Each row has a name. Each question is about the rows just above it. Places in a row count from 1.

[ 30  -1  26  18 -46 -32]  Nalum
[-10 -10  19 -30 -35 -72]  zanit
[ 13   6 -28 -31 -31 -50]  rolo
[-19 -38 -14  -4  28 -80]  Sofes
[  1  -4  12 -19 -20 -63]  kemur
tags:
[-46] -> k431
[-19] -> k824
[-14] -> k374
[-31] -> k180
[-35] -> k339
[29] -> k492
[27] -> k277
[-30] -> k923
[28] -> k843
[-20] -> k783
The tag of Sofes, keyed by place 5: : k843
The row with [-10 -10  19 -30 -35 -72] is : zanit

[ 31   5 -32  68  -9 -49] = fadep
[  8 -50 -59  75 -47 -47] = lalag
[ 17  33   2   1 -23   6] = dima
[ 13   1 -17   4 -68  67] = der
[  8 -50 -59  41 -36  67] = Deni
tags:
[33] -> k952
[-50] -> k162
[1] -> k909
Join dima by its entry at place 2: : k952
Which row holds [ 13   1 -17   4 -68  67]? : der
[ 31   5 -32  68  -9 -49] is in which row? : fadep
Whose row is [  8 -50 -59  75 -47 -47]? : lalag

[ 21  -4  43   2  -8 -23 -26  25   8   0 -23 -39 -63  14  57  -2]  gopuv
[ 12  -9   6  43 -12 -49  13 -11  31  25 -21  64   1 -23  40  33]  godu
[ 12  -9   6  43 -12 -49  13 -11  31  25 -21 -29  59  49   8  -3]  Fofa
[ 21 -10  43   2  -3 -23 -26  25   8   0 -23 -39 -63  14  57  -2]  Tolu
tags:
[25] -> k381
[43] -> k125
[6] -> k607
Look up the entry of gopuv at place 3 in the table: : k125
Whose row is [ 12  -9   6  43 -12 -49  13 -11  31  25 -21  64   1 -23  40  33]? : godu
Which row holds [ 21  -4  43   2  -8 -23 -26  25   8   0 -23 -39 -63  14  57  -2]? : gopuv
Whose row is [ 12  -9   6  43 -12 -49  13 -11  31  25 -21 -29  59  49   8  -3]? : Fofa

